Here is a tiny trained network, its code and every weight. The questions are about switching its units off for an input and a target symbol, where a switched-off unit gives its printed mean instead of its output.

import numpy as np


def w(rows, s, z=0):
    codes = np.array(rows[::2]) - 128.0
    scale = np.full(codes.shape[1], s)
    scale[-1] = z or s
    return codes * scale


def f(y):
    return np.maximum(y, 0)


def softmax(a):
    e = np.exp(a - a.max(-1, keepdims=True))
    return e / e.sum(-1, keepdims=True)


def log_softmax(a):
    a = a - a.max(-1, keepdims=True)
    return a - np.log(np.exp(a).sum(-1, keepdims=True))


def net(x, mask):
    ids = ['ΔΞΠΣΨεημτφ'.index(c) for c in x.split()]
    T = len(ids)
    res = E[ids] + P[:T]
    r = res
    for j in range(3):
        rows = slice(2 * j, 2 * j + 2)
        q, k, v = (r @ M[0][rows].T for M in (Q, K, V))
        z = softmax(np.where(np.tri(T) > 0, q @ k.T / 2**0.5, -1e9)) @ v
        o = O[0][rows]
        res = res + np.where(mask[j], z, o[:, -1]) @ o[:, :-1]
    y = f(res @ A[0][:, :-1].T + A[0][:, -1])
    res = res + np.where(mask[3:7], y, B[0][:, -1]) @ B[0][:, :-1]
    return log_softmax(res[-1] @ U[:, :-1].T + U[:, -1])


Q, K, V, O, A, B = {}, {}, {}, {}, {}, {}
E = w([
[174,196,64,222,108,75],'Δ',
[47,3,174,146,102,179],'Ξ',
[144,144,113,181,118,116],'Π',
[127,128,216,95,211,109],'Σ',
[80,163,70,122,152,108],'Ψ',
[126,147,137,110,165,113],'ε',
[156,148,147,128,43,38],'η',
[106,104,148,139,126,134],'μ',
[96,114,155,122,150,109],'τ',
[126,141,144,110,177,129],'φ',
],0.014)
P = w([
[221,254,99,37,124,206],'0',
[92,52,170,134,236,115],'1',
[81,187,207,173,96,89],'2',
[90,75,111,156,195,89],'3',
[72,192,193,181,85,76],'4',
[106,94,81,184,176,73],'5',
[54,174,205,170,79,82],'6',
[104,66,113,196,169,94],'7',
[58,197,188,186,85,76],'8',
[85,61,100,184,151,81],'9',
[24,172,181,172,61,88],'10',
[89,38,153,166,170,80],'11',
[51,180,206,163,83,91],'12',
],0.0089)
Q[0] = w([
[92,234,138,67,37,155],'h1',
[55,196,219,152,127,1],'h1',
[60,186,202,117,88,141],'h2',
[36,251,202,246,137,199],'h2',
[122,230,172,125,151,37],'h3',
[139,94,43,96,182,170],'h3',
],0.007)
K[0] = w([
[250,170,168,42,160,131],'h1',
[137,193,120,2,115,226],'h1',
[170,205,113,108,115,193],'h2',
[221,197,12,90,129,181],'h2',
[205,178,122,110,110,175],'h3',
[55,117,168,146,172,109],'h3',
],0.0088)
V[0] = w([
[185,243,177,56,145,47],'h1',
[179,130,174,81,185,210],'h1',
[199,107,167,181,79,59],'h2',
[184,180,42,99,124,187],'h2',
[99,129,157,14,114,129],'h3',
[254,175,148,180,124,147],'h3',
],0.0087)
O[0] = w([
[236,61,64,141,101,105,254],'h1',
[165,75,226,187,68,226,160],'h1',
[35,47,57,181,158,198,83],'h2',
[95,167,68,9,100,67,189],'h2',
[112,145,95,199,255,113,143],'h3',
[56,78,81,92,92,236,150],'h3',
],0.0073,0.0093)
A[0] = w([
[166,73,110,138,138,120,211],'n1',
[142,154,159,92,255,94,255],'n2',
[123,83,135,199,161,173,73],'n3',
[140,214,167,100,51,95,116],'n4',
],0.0084,0.0036)
B[0] = w([
[159,67,144,204,115,134,211],'n1',
[65,81,93,153,120,89,254],'n2',
[130,184,183,1,92,207,159],'n3',
[136,188,209,90,194,146,239],'n4',
],0.0074,0.0069)
U = w([
[55,111,73,12,56,171,4],'Δ',
[1,226,202,183,134,206,134],'Ξ',
[79,153,128,75,85,179,91],'Π',
[184,56,167,183,89,188,220],'Σ',
[167,226,177,21,174,79,99],'Ψ',
[168,101,153,67,138,151,73],'ε',
[107,53,23,155,191,39,245],'η',
[107,184,155,122,135,192,104],'μ',
[137,171,138,136,133,164,92],'τ',
[157,146,157,95,125,160,55],'φ',
],0.0048,0.0025)

Each question gives the input, a string of symbols that net reads in full, and the target symbol t.
The units are the heads (2 rows each of Q, K, V and O) and the neurons (one row each of A and B). Each row of codes is followed by its name. A weight is (code - 128) times the scale printed after its matrix; where a second scale follows, it is the last column's (O, A, B and U).
mask holds one flag per unit, heads first, then neurons. A switched-off unit (its flag False) gives its mean, the last column of its rows in O or B, instead of its output. The means were averaged over made-up inputs and are rounded, as every weight is.
A unit's drop is (log p(t) with every unit on - log p(t) with that unit switched off) / (log p(t) with every unit on - log p(t) with every unit switched off).
The circuit of an input: a set's keep is (log p(t) with only the set's units on - log p(t) with every unit switched off) / (log p(t) with every unit on - log p(t) with every unit switched off). Starting from all 7 units, units are removed one at a time, each time the one whose removal leaves the highest keep (on an exact tie, the one counted first), for as long as the keep stays at least 0.8.
units of the circuit, in order: the units of the circuit, biggest drop first
k most important neurons: the k neurons with the biggest drops, biggest first
which heads matter: for each layer, one digit per head in row order, 1 if its drop is at least 0.15 and else 0, layers parted by /
drop when u is switched off: that unit's drop, to one decimal
input ε φ Σ Σ Σ Ψ Ψ Σ Σ η, target Σ: units of the circuit, in order : [h2, h1]
input η φ Ψ Δ Ξ Ξ Ψ Δ ε Ψ Π, target η: units of the circuit, in order : [h1, h2]
input Ψ τ Ψ ε Ψ Ψ Ψ Ψ Ψ Ψ Δ Ψ Ξ, target Ψ: which heads matter : 011
input Σ Ψ Σ Ψ Ψ Σ Ψ, target Σ: which heads matter : 100
input Ψ Σ Ψ τ Ψ Ψ φ, target Ψ: 2 most important neurons : [n4, n1]
input Ψ Ψ Ψ Ψ Δ Δ Ψ τ Δ ε ε, target Ψ: units of the circuit, in order : [h2, n4]
input η η Ψ Ψ ε Ψ Ψ Ψ Π Ξ Ψ Σ, target η: which heads matter : 100
input η Ψ Ψ Σ Σ Ψ Σ Ψ Σ Σ Σ η τ, target η: units of the circuit, in order : [h1, h2]
input Σ Δ Ψ Σ μ Π Π, target Σ: units of the circuit, in order : [h1]
input Ψ Δ Ξ, target Ψ: units of the circuit, in order : [h2, n4, h3]
input Ψ Δ Ψ Π μ, target Ψ: which heads matter : 010
input Ψ Σ τ ε Σ Ψ μ η Ψ Σ Δ Ξ Δ, target Ψ: which heads matter : 010
input η Δ η Ψ ε Σ Ξ Δ φ, target η: 2 most important neurons : [n4, n3]
input Δ Ψ Ψ φ ε, target Δ: units of the circuit, in order : [h3, h2]
input Ξ ε Ψ Ψ Ψ Σ Ψ Σ φ Σ Ψ, target Ξ: units of the circuit, in order : [h1]
input Σ Σ Ψ Ψ Ψ Ψ Ψ η Ψ Ψ Ψ Ψ μ, target Σ: which heads matter : 100
input η ε Σ Σ μ Ψ Δ Δ η, target η: which heads matter : 110
input Ψ Σ Ψ τ Ψ Σ Ψ Ψ τ η, target Σ: which heads matter : 010
input Δ Ψ τ η Δ Σ Π η Δ Σ Π η Ξ, target Δ: which heads matter : 010
input Σ Ψ Σ φ ε Ψ τ, target Σ: 2 most important neurons : [n1, n4]
input η Ψ Ψ Σ Σ Ψ Σ Ψ Ψ Ψ Ψ Ψ Δ, target η: 2 most important neurons : [n4, n3]
input Ψ Ψ Δ Σ Ψ φ Σ, target Ψ: units of the circuit, in order : [h2]
input Σ Ψ Σ Ψ Δ Ψ Ψ Π Ξ τ Δ Ψ τ, target Σ: drop when n1 is switched off : 0.1
input Δ Ψ Ψ Ψ Π, target Δ: drop when h1 is switched off : 0.0
